Here is a tiny trained network, its code and every weight. The questions are about switching its units off for an input and a class, where a switched-off unit gives its printed mean instead of its output.

import numpy as np


def w(rows, s, z=0):
    codes = np.array(rows[::2]) - 128.0
    scale = np.full(codes.shape[1], s)
    scale[-1] = z or s
    return codes * scale


def f(y):
    return np.maximum(y, 0)


def log_softmax(a):
    a = a - a.max(-1, keepdims=True)
    return a - np.log(np.exp(a).sum(-1, keepdims=True))


def net(x, mask):
    res = np.array(x, float).reshape(1, 8) / 4 @ E
    y = f(res @ A[0][:, :-1].T + A[0][:, -1])
    res = res + np.where(mask, y, B[0][:, -1]) @ B[0][:, :-1]
    return log_softmax(res[-1] @ U[:, :-1].T + U[:, -1])


A, B = {}, {}
E = w([
[143,114,125,164,119,119,116],'x0',
[107,254,93,181,76,128,126],'x1',
[116,137,123,108,130,123,137],'x2',
[143,111,55,117,98,189,131],'x3',
[103,127,86,174,237,132,165],'x4',
[114,114,122,149,124,123,95],'x5',
[140,144,128,108,134,124,149],'x6',
[127,127,130,125,128,132,128],'x7',
],0.013)
A[0] = w([
[164,42,132,84,119,138,171,79],'N1',
[113,120,87,144,192,117,147,34],'N2',
[132,144,119,182,187,152,136,94],'N3',
[109,134,180,151,137,62,136,42],'N4',
[153,124,148,91,70,134,103,59],'N5',
[150,103,69,138,117,231,136,87],'N6',
[106,162,206,138,181,78,117,91],'N7',
[111,251,103,186,79,142,150,79],'N8',
[130,124,143,139,58,153,105,133],'N9',
[164,117,18,87,104,175,107,78],'N10',
[164,94,161,86,62,97,126,83],'N11',
[132,121,185,94,48,113,117,53],'N12',
[130,125,132,163,139,152,144,254],'N13',
[126,134,105,148,106,180,123,124],'N14',
[145,168,196,152,135,77,99,147],'N15',
],0.011,0.0083)
B[0] = w([
[153,88,191,71,166,144,67,205],'N1',
[139,200,98,207,184,178,143,164],'N2',
[118,188,93,133,147,159,151,177],'N3',
[116,109,145,117,111,142,196,158],'N4',
[144,196,103,169,169,161,182,184],'N5',
[57,117,165,141,63,116,157,187],'N6',
[121,117,153,140,54,109,200,189],'N7',
[130,68,229,119,219,114,40,253],'N8',
[179,208,109,146,184,126,117,201],'N9',
[82,100,162,166,1,120,165,194],'N10',
[139,207,107,142,187,151,141,202],'N11',
[78,194,81,163,187,184,154,200],'N12',
[184,158,74,86,118,76,89,212],'N13',
[116,124,136,87,87,115,144,166],'N14',
[113,121,116,107,64,108,191,198],'N15',
],0.0086,0.012)
U = w([
[117,74,229,128,208,155,1,75],'0',
[113,202,18,165,195,180,129,87],'1',
[138,152,69,90,118,78,66,252],'2',
[84,118,149,149,22,109,165,79],'3',
],0.0079,0.012)

Each question gives the input, the list of numbers given to net, and the class t.
The units are the neurons (one row each of A and B). Each row of codes is followed by its name. A weight is (code - 128) times the scale printed after its matrix; where a second scale follows, it is the last column's (A, B and U).
mask holds one flag per neuron, in row order. A switched-off neuron (its flag False) gives its mean, the last column of its row in B, instead of its output. The means were averaged over made-up inputs and are rounded, as every weight is.
A unit's drop is (log p(t) with every unit on - log p(t) with that unit switched off) / (log p(t) with every unit on - log p(t) with every unit switched off).
The circuit of an input: a set's keep is (log p(t) with only the set's units on - log p(t) with every unit switched off) / (log p(t) with every unit on - log p(t) with every unit switched off). Starting from the 12 units with the biggest drops (on a tie, the unit counted first), units are removed one at a time, each time the one whose removal leaves the highest keep (on an exact tie, the one counted first), for as long as the keep stays at least 0.8.
circuit, biggest first: the units of the circuit, biggest drop first
unit that matters most: the unit with the biggest drop
top k neurons: the k neurons with the biggest drops, biggest first
drop of u: that unit's drop, to one decimal
input [3,-4,-5,4,4,-5,-6,-3], class 2: top 3 neurons	N8, N13, N12
input [-8,-4,-2,-4,-8,3,6,-8], class 1: circuit, biggest first	N12, N11
input [-6,3,6,-4,4,-7,-8,-7], class 2: unit that matters most	N12
input [-2,8,-3,-8,0,8,-1,-6], class 0: top 3 neurons	N8, N10, N6
input [4,-5,1,-5,-6,-2,4,-2], class 1: circuit, biggest first	N12, N11
input [7,-3,-5,-1,4,5,-5,0], class 2: circuit, biggest first	N8, N12
input [5,-5,-1,-7,2,5,-7,1], class 3: circuit, biggest first	N8, N7
input [-7,-5,1,-3,8,-4,-2,7], class 1: top 2 neurons	N8, N2
input [-2,-8,-5,8,7,-7,-4,-3], class 0: top 3 neurons	N1, N15, N7
input [3,4,-7,4,2,-8,7,6], class 2: top 2 neurons	N1, N13
input [-3,-4,7,-7,6,1,-2,3], class 2: top 2 neurons	N10, N12
input [4,-2,0,-5,2,-6,4,-2], class 3: circuit, biggest first	N7, N8
input [-3,-2,-5,-8,-5,0,-4,1], class 3: top 2 neurons	N7, N15
input [6,5,-6,-8,-3,0,8,4], class 3: circuit, biggest first	N15
input [-1,1,-6,-8,-6,-5,-1,-5], class 3: top 2 neurons	N15, N7
input [1,6,2,-6,0,4,-5,-6], class 0: top 3 neurons	N8, N10, N6
input [6,-4,3,-6,-3,-6,-6,3], class 3: top 3 neurons	N8, N7, N15
input [-5,6,7,2,-7,-6,6,-4], class 1: top 4 neurons	N12, N5, N1, N9
input [-3,1,-3,-7,-3,-5,-5,0], class 3: circuit, biggest first	N7, N15
input [-2,-1,-4,7,-7,5,-5,-6], class 1: unit that matters most	N9
input [6,-6,-5,4,-7,-4,-1,-2], class 1: circuit, biggest first	N11, N12
input [0,4,-3,7,-2,8,2,5], class 3: top 2 neurons	N10, N6
input [3,6,6,3,2,1,-3,-8], class 0: drop of N8	0.8
input [-6,3,2,-7,5,-3,0,-4], class 3: drop of N6	-0.1
input [-1,3,-7,2,6,-8,-5,1], class 2: drop of N15	-0.2
